Each row has a name. Each question is about the rows just above it.

Columns, left to right: B Y Q L A T
G: [ 97 145 129 119 105 134]
H: [ 46 183 163 132  57 107]
S: [137 110 141 115 136 131]
M: [192 146 109  64 163  86]
U: [122 113 116 182 132 154]
J: [137 110 119 133 136 107]
X: [132 125 137 115 129 119]
K: [152 137 128  89 139 105]
F: [118 130 125 138 123 136]
Shared by U and H:	[132]
Shared by G and J:	[119]
The one value in S and F:	[136]
Which column holds [136 163 132] top down?	A
[ 46 137 192 122 137 132 152] is in which column, read top down?	B
Which value is in both J and F?	[136]

Columns, left to right: Z V E P N
miv: [136  74  25 133 129]
kavus: [106 105  36 139 137]
nubu: [179  41  44 150 126]
Dov: [189  82 235 211 141]
Linu: [189 105 135 211 136]
Satu: [150 215 212 149 102]
zas: [159 218 215 234 138]
Perum: [180 222 214 176 122]
Maper: [181 105  38  85 138]
safog: [163  92  47  69 119]
zapu: [113 234  44 150 126]
Which column holds [137 126 141 136 102 138 122] top down?	N
Shared by Maper and Linu:	[105]
The one value in zapu and Satu:	[150]
[189 150 159 180 181 163] is in which column, read top down?	Z
Which column holds [129 137 126 141] top down?	N
Which value is in both miv and Linu?	[136]
The one value in zas and zapu:	[234]

Columns, left to right: sot lilo Rute Fubi Mok
Podo: [127 164 190  96 125]
zeka: [180 164 225 103 170]
Laga: [ 86 102 109 154 168]
lovu: [ 86 207 225  59 108]
Zivo: [170 127 176 121 161]
faku: [129 126 165 164 102]
Gur: [106 145 163 115 125]
Which value is in both Podo and zeka?	[164]
The one value in Podo and faku:	[164]
The one value in lovu and Laga:	[86]
Which column holds this, read top down? [ 96 103 154  59 121]	Fubi
[103 154  59 121] is in which column, read top down?	Fubi
Which column holds this, read top down? [190 225]	Rute

Columns, left to right: vep Fot Visag gibut nopi
Luvi: [ 35  22 184 199 122]
rata: [ 57  61 198 199 149]
nin: [ 85  68 165 112 129]
ferim: [109 113 142 116 112]
Linud: [142 141 136 222 134]
Which column holds [35 57 85] top down?	vep
Which value is in both nin and ferim?	[112]
Which column holds [165 142 136] top down?	Visag
Which column holds this, read top down? [142 136]	Visag
Shared by Luvi and rata:	[199]
Which column holds this, read top down? [199 112]	gibut
The one value in ferim and Linud:	[142]

Columns, left to right: W D C R
Nogi: [121 172  70  84]
mufi: [ 37 182  68 145]
gute: [ 90 182  68 145]
kip: [126 162  84  96]
vuve: [124 162  84  96]
Which column holds [ 84 145 145  96] top down?	R
Which column holds this, read top down? [70 68 68]	C
Which column holds [182 182] top down?	D

Columns, left to right: komu toti Ros baten Sezag zuro nepu Livof Rul Ginon
zifim: [159  88 118 218 113 117 155 132 180  53]
buk: [ 88 163 144  44 154  77 113 129  80 202]
sipe: [159  88 118 218 113 176 109 118 113 124]
nizu: [159  88 118 218 113 176 109 119 126 118]
fif: [ 88 163 144  44 154  77 113 129 106 202]
Which row holds [ 88 163 144  44 154  77 113 129 106 202]?	fif
Whose row is [159  88 118 218 113 176 109 119 126 118]?	nizu

Columns, left to right: fidu nas gitaf mel gopup
pog: [ 90 209 140 150 109]
Kode: [ 79 110 132 123 135]
timo: [139  81 115 140 110]
vero: [144  81 115 140  94]
bebi: [ 79 112 132 123 135]
rigak: [139  81 115 147 160]
matif: [136 121 130 126 132]
Which value is in both Kode and timo?	[110]
Which column holds this, read top down? [140 140 123 147 126]	mel

Columns, left to right: tizaz sapo Vono pur vepo
ves: [ 60  60 116 138  54]
dut: [197 157  86 119 199]
tirok: [ 87  87 123 135  80]
Zages: [194 194 208 149  75]
maz: [ 87 182 130 116 202]
Nabe: [179 179 139 121 180]
pim: [ 77  77 123 138 156]
nev: [ 60  60 116 138 156]
The one value in tirok and maz:	[87]
Which column holds this, read top down? [139 123]	Vono
Which value is in both pim and tirok?	[123]

Columns, left to right: pivof mukim rokud fuded Sadaz
Rar: [111 146 197 118 187]
kuleg: [117  67 153 160 152]
podu: [204 119  84 141 172]
fise: [139 184 194 177 205]
Dun: [169 179 178 117 152]
Ger: [169 179 178 140 228]
sada: [140  99  71 167 112]
tuga: [140 178  71 102 186]
Vinol: [ 92 116 162 126 150]
Which row holds [169 179 178 117 152]?	Dun
Which row holds [139 184 194 177 205]?	fise
[111 146 197 118 187] is in which row?	Rar
Shared by Dun and tuga:	[178]
Which column holds this, read top down? [ 71  71 162]	rokud
The row with [140  99  71 167 112] is	sada

Columns, left to right: zimog Kob Pugim Nabat gez dimu masen goke muve Vem
zilev: [132 131 130 150 126 139 159 137 132  93]
Mipog: [107 107 145 113 112 135 112 126 123 129]
pek: [131 133  88 148 121 153 117 112 103 126]
fov: [106 143 166 157 128 122 130 115 151 119]
mis: [144 144 156  96 121 152 146 149 133 124]
zis: [132 132 158 174 144 176 131 119 134 127]
sif: [116 140 129  94 129 138 135 152 139 134]
Bamet: [113 119  21  64 120 149  92  99 144 134]
feke: [144 144 156  96 121 152 146 149 104 106]
Which value is in both pek and feke?	[121]
[156 158 129] is in which column, read top down?	Pugim
Which value is in both sif and zis?	[134]

Columns, left to right: Toza nov guri Kof Tep mapet
dafo: [128 132 136 131 133 144]
Gonit: [183 143 136 128 144 131]
Soso: [144 143 128 128 133 136]
vato: [166 136 128 131 128 132]
kiv: [188 143 128 128 166 140]
Terez: [155 136 145 128 133 132]
Gurev: [133 136 220 128 128 132]
fedi: [155 162 136 131 144 136]
Which value is in both kiv and Gurev?	[128]
Which column holds this, read top down? [128 145 220 136]	guri
[144 131 136 132 140 132] is in which column, read top down?	mapet
Which column holds [128 183 144 166 188 155 133] top down?	Toza
[132 140 132 132] is in which column, read top down?	mapet

Columns, left to right: rudu fifid Refi boten parob kavi dimeg gik
fisev: [137  79 123 145 108 131 124 152]
Venel: [178  97  85 118  52  33  42 151]
punid: [161 105 141  33 167  85 127 130]
Lusez: [194  90 116  74  54 102  28 120]
tusu: [114 178  45  34  50 142  98 143]
Veteg: [114 178  45  68  50 201 170 131]
Which column holds this, read top down? [178 161 194 114]	rudu
Which column holds this, read top down? [152 151 130 120 143]	gik
The one value in fisev and Veteg:	[131]
[114 178  45  34  50 142  98 143] is in which row?	tusu

Columns, left to right: buri kemeg zamup dasob Nuzef vur Guv gine
sope: [ 91 200 111 127  99 121 199 122]
piril: [200 139 189 170 128 118 187 192]
viriz: [150 152 177 155 110 169 125  95]
malid: [200 139 189 170 128 118  47  77]
[127 170] is in which column, read top down?	dasob
Which value is in both piril and sope?	[200]

Columns, left to right: tefed kori zudov lezet zib
pomiz: [ 93  78 120 166 109]
dag: [ 94  78 120 107  78]
Kol: [ 93  78  77 144 214]
Which value is in both Kol and dag?	[78]
The one value in dag and Kol:	[78]
Which column holds [109  78] top down?	zib
Which column holds this, read top down? [120  77]	zudov
The row with [ 93  78  77 144 214] is	Kol

Columns, left to right: Fut libeb rebag Gifi
budum: [ 93 200  64 196]
Giraz: [143 191  89 162]
rovat: [106 203  64 145]
zal: [ 74 143 104 221]
zumuk: [ 93 186 115 128]
mota: [133 202 111 127]
zav: [138 166 126 220]
Roga: [ 64 143 133 194]
zekug: [ 75 149 132 208]
Which column holds [191 203 143] top down?	libeb
Which column holds this, read top down? [143 149]	libeb
Which column holds this, read top down? [196 162 145 221 128]	Gifi
The one value in rovat and Roga:	[64]

Columns, left to right: naped Gid ren dute
rof: [182 185 178 131]
tised: [172 147 167 163]
Dev: [130 121 137 140]
Fasiv: [120 121 112 132]
gisu: [183 142 143 223]
ludun: [137 131 141 137]
riker: [127 111 127 143]
fil: [140 144 129 134]
Which column holds [132 223 137] top down?	dute
The one value in ludun and rof:	[131]

Columns, left to right: mar tor mirem maka Tadi riba
Ruz: [118 131 122 125 151 151]
Momir: [159 114 111 164  18 120]
kosov: [147 129 120 114 114 108]
Nizeg: [185 136 135  95 149 118]
tutol: [106 131 102 164 141  81]
sukor: [135 119 129 138 131 190]
zite: [ 60 130 107 132 105 120]
Shared by kosov and sukor:	[129]
[120 108] is in which column, read top down?	riba
[120 108 118  81 190 120] is in which column, read top down?	riba
Which column holds this, read top down? [118  81 190]	riba

Columns, left to right: nurab Kiz lirak maren
lazak: [133  72  73 148]
Muv: [128 209 115 148]
zitiz: [134  72  63 149]
Ruli: [149  72 149 148]
Which column holds this, read top down? [148 148 149]	maren
The one value in zitiz and lazak:	[72]
Shared by lazak and zitiz:	[72]
Which column holds [148 149] top down?	maren
The one value in Muv and Ruli:	[148]
The row with [128 209 115 148] is	Muv

Columns, left to right: nubem livip lav Mana gef veg posa Kogi
tigod: [ 25 168 120 133 127 147 130 137]
geg: [135 183  26  92  75 138 118 208]
nug: [138 135  25 116 123  52  53  96]
The one value in nug and tigod:	[25]
Which column holds this, read top down? [168 183]	livip
Whose row is [ 25 168 120 133 127 147 130 137]?	tigod

Columns, left to right: tanor pudim kavip zokuz zire sil
Besan: [ 95 194 193  46  39  87]
sogoz: [116 167 193 143  89 182]
Num: [ 52 193 179 176  94 110]
Vizur: [ 37  76  93  89  94 181]
lofi: [175  97  93 202 137 174]
Fugi: [ 94  44  47 176  39  84]
The one value in Vizur and Fugi:	[94]
Which value is in both sogoz and Besan?	[193]
Which column holds [167 193  76] top down?	pudim
Which column holds [182 110 181] top down?	sil

Columns, left to right: depot rek bomev tati
Zipar: [163 113 190 164]
sagok: [180 113 197 164]
gaki: [180 113 190 164]
guku: [100 155 209 138]
lubak: [180 100 190 145]
lise: [183 131 167 163]
Which column holds this, read top down? [164 138 145]	tati
Which column holds [164 164 138 145 163] top down?	tati
Shared by guku and lubak:	[100]
Shared by Zipar and lise:	[163]

Columns, left to right: Mabu Zugam rafo ged poteg
keze: [161  99 144 150 166]
lono: [144  60  94 143 165]
nek: [161  99 150 150 149]
Which column holds [144  94] top down?	rafo
Which value is in both keze and lono?	[144]
Which value is in both lono and keze?	[144]
Where do [161  99 144 150 166] appear?	keze

Columns, left to right: rezap Nibi bulu niz
kem: [127 105 129  83]
zelam: [163 166  82 144]
vugig: [ 83  90 212 143]
Which value is in both vugig and kem?	[83]
[ 83 144] is in which column, read top down?	niz

Columns, left to right: Veku deteg dunuz vozak pido rak vunov Riliv tepog
diso: [ 47 190  58  63  57 101  81  63  95]
gad: [ 59 238  58  27 190  72 123 210 169]
kipim: [ 42 200  81  35  65 120 130  72  27]
sig: [ 93 157  66 190  61  80 191  70 143]
Shared by diso and kipim:	[81]
The one value in sig and gad:	[190]
The one value in sig and diso:	[190]
The one value in diso and sig:	[190]
Which column holds [130 191] top down?	vunov
Which column holds [47 59] top down?	Veku

Columns, left to right: zomub vuz Dobud ton Tivil ludap pep zul visok mas
zogov: [131 163 111  40 103 203 230  89 167 162]
Romuz: [183 124 130  90 155 167 156 124 130 137]
vafu: [131 163 111  40 120 203 230  89 167 162]
pok: [158 136 122  76 105 176 196 167 167 166]
purez: [126 142 123  20 188  90 215 103 137 139]
Gusu: [147 118 134  52 183 207 183 121 138 138]
Which column holds this, read top down? [111 122 123]	Dobud
Which column holds this, read top down? [230 196 215 183]	pep
The one value in vafu and pok:	[167]
Which value is in both pok and Romuz?	[167]
Shared by zogov and pok:	[167]
[131 158] is in which column, read top down?	zomub
Which value is in both Gusu and Romuz?	[183]

Columns, left to right: lato Dekab Lakag tes duba dal Luse
Kofa: [ 84  94 121 184  85 100 135]
vasig: [ 56 187 216 171 135  94  95]
Vus: [ 56 187  84 171 135  62 215]
Which row holds [ 56 187 216 171 135  94  95]?	vasig
Which column holds this, read top down? [171 171]	tes
Which row holds [ 84  94 121 184  85 100 135]?	Kofa

Columns, left to right: feker bol lepag seni mil folo Nudu loreg
lusi: [116 127 123 129 161 151 138  90]
pez: [123 111  24 168 137 109  76 151]
gafun: [ 82  79 145 141 145 173 156  70]
Zopor: [221 198 150 130 188 154 127 135]
sug: [103  68  83 156 140 144 131  95]
Det: [174  71  41 153 165 109 173 172]
bazu: [149 144 125 177 185 153 152  86]
Geviz: [215 149 121 132 177 131 122 160]
buga: [124  65  79 155 172 142 132 125]
Which column holds [135  95 172  86 160 125] top down?	loreg
Shared by gafun and Det:	[173]
Where do [221 198 150 130 188 154 127 135] appear?	Zopor
The one value in Geviz and sug:	[131]

Columns, left to right: bug sefom kego lumi
Gige: [134 145 106 116]
tud: [ 41 190 135 131]
Dalaz: [116 130 137 115]
The one value in Gige and Dalaz:	[116]
[116 131] is in which column, read top down?	lumi
Which column holds [134  41] top down?	bug

Columns, left to right: rozi pab Mokez tisug
Zumar: [143 119  55  33]
natim: [175 140 144 139]
menis: [175 140 140 152]
bim: [ 33  66  55 140]
[144 140] is in which column, read top down?	Mokez
Which column holds [140  66] top down?	pab
Which column holds this, read top down? [152 140]	tisug
Shared by bim and menis:	[140]
Which value is in both natim and bim?	[140]
Shared by bim and natim:	[140]

Columns, left to right: mozi vapib muled fup pofo rere zipo siter mup
Bute: [123 118 100 167 173 175 123 188 139]
bunez: [124 127 143  76 114 145 129  57 123]
Bota: [114  43 169 113  94  95 126 176 120]
lufu: [112 143 131 133 130 107 125 146 127]
rog: [ 79 127 143  76 114 145 146  44 123]
gezo: [101 113 136  63 115 201 131  46 126]
Moki: [102 114 135  62 115 199 131  47 126]
Natak: [104 114 136  62 145 203 131  44 126]
Shared by Natak and lufu:	[131]
[ 94 130] is in which column, read top down?	pofo
Which value is in both Bota and bunez?	[114]
Which column holds [146  44  46] top down?	siter
Shared by rog and Bute:	[123]
Which column holds [100 143] top down?	muled
Where do [ 79 127 143  76 114 145 146  44 123] appear?	rog

Columns, left to right: dubek fusav liri Fupa rig difek
rimub: [128 137 125 135 217 146]
banik: [117 100  67 150 202 131]
ginuf: [113  73  75 124 164 126]
Kek: [113  73  75 167 215 126]
Pobo: [113 125  75 167 157 168]
nutev: [117  52  67 150 202 131]
bap: [162 143 118 170 176 148]
The one value in rimub and Pobo:	[125]
[67 75 75 75 67] is in which column, read top down?	liri
[137 100  73  73 125  52] is in which column, read top down?	fusav
Which column holds this, read top down? [ 73 125  52]	fusav

Columns, left to right: nen bila fop rokiz Gipav lozik zuza Nik zanu dazi
Zak: [211 114  91 191 132 133 131 154 136 112]
feneb: [ 76 102  95  69 174 181 111 119  91 158]
vomo: [147  96 118 171 167 146 137 234 144 149]
fipuz: [ 84  90 136  98 100 139 134 137  68 151]
vapen: [153  91 167 127  80  70 165 179 128 123]
zede: [135 130 120 128 112 113 129 102 131 116]
geti: [ 84  68 136  98 100 139 134 137 160 118]
fom: [147  97 153 118 109  90 155 179 128 139]
buruv: [147  96 118 171 167 156 137 234 144 149]
Tagoz: [178 128 132 131 106  91 150 124 123 105]
Which value is in both vomo and fipuz?	[137]
Which value is in both fom and Tagoz?	[128]
[178 128 132 131 106  91 150 124 123 105] is in which row?	Tagoz
Which column holds this, read top down? [153 135]	nen
Shared by vapen and feneb:	[91]
The row with [ 76 102  95  69 174 181 111 119  91 158] is	feneb
Shared by vapen and Zak:	[91]

Columns, left to right: Tanin duzuf Beter nidil damu
pul: [126 125 165 177 240]
gek: [126 133 115 109 165]
Pes: [121 164 164 170 226]
Which column holds this, read top down? [115 164]	Beter
[126 125 165 177 240] is in which row?	pul
Which column holds [177 109] top down?	nidil
[165 226] is in which column, read top down?	damu
[125 133] is in which column, read top down?	duzuf
Which column holds [133 164] top down?	duzuf

Columns, left to right: Mufu Devod Pegog pov Tomif mopa Poral
bok: [ 85 192 190 211 135 229 164]
godul: [133 192 190 132 106 229 164]
furas: [ 95 172 141 210 147 133 141]
Which column holds this, read top down? [190 190]	Pegog
The one value in godul and furas:	[133]
Which value is in both furas and godul?	[133]
[ 85 133] is in which column, read top down?	Mufu

Columns, left to right: senu Fid domu Bef
Vela: [ 69 191 173 120]
nivin: [145 172  69 215]
piv: [163 201 132 172]
Shared by nivin and Vela:	[69]
Which value is in both piv and nivin?	[172]
Which column holds [173  69] top down?	domu

Columns, left to right: gomeg sidaf peb Paro lat bepi sozom
kina: [157 138 172 141 190 181 142]
Sina: [ 89 135 158 138 170 171 134]
pesug: [ 57 158 135 238 108 104  87]
Which value is in both Sina and kina?	[138]
[157 138 172 141 190 181 142] is in which row?	kina
Which column holds [170 108] top down?	lat

Columns, left to right: zomop mifuv Bes diga
Piz: [142 103 230  84]
tolad: [144 103 122  67]
fof: [124 126 142 121]
Which column holds [230 122] top down?	Bes
The one value in fof and Piz:	[142]
Which column holds this, read top down? [122 142]	Bes

Columns, left to right: zusu Lodag lupo Lubo paf vani keli zep naf Vuf
rugul: [148 123 152 129  86 102 153 133 124 106]
fara: [124 155  25 134 155  24 107 102 122 129]
fosu: [147 141  63 124 146 138 106  25 132 122]
The row with [124 155  25 134 155  24 107 102 122 129] is	fara
Where do [148 123 152 129  86 102 153 133 124 106] appear?	rugul
Which column holds this, read top down? [133 102]	zep
[153 107] is in which column, read top down?	keli
Which column holds this, read top down? [107 106]	keli

Columns, left to right: Doz voso fanel zubov Zikor kep
tobof: [ 77 126 117 144 107 118]
delod: [ 85 167 230 107 108  93]
fova: [ 85 167 230 118 148 117]
tepip: [ 85 167 230 107 128 132]
Which column holds this, read top down? [117 230 230]	fanel
Whose row is [ 85 167 230 118 148 117]?	fova
The one value in delod and tobof:	[107]
Which value is in both tobof and delod?	[107]

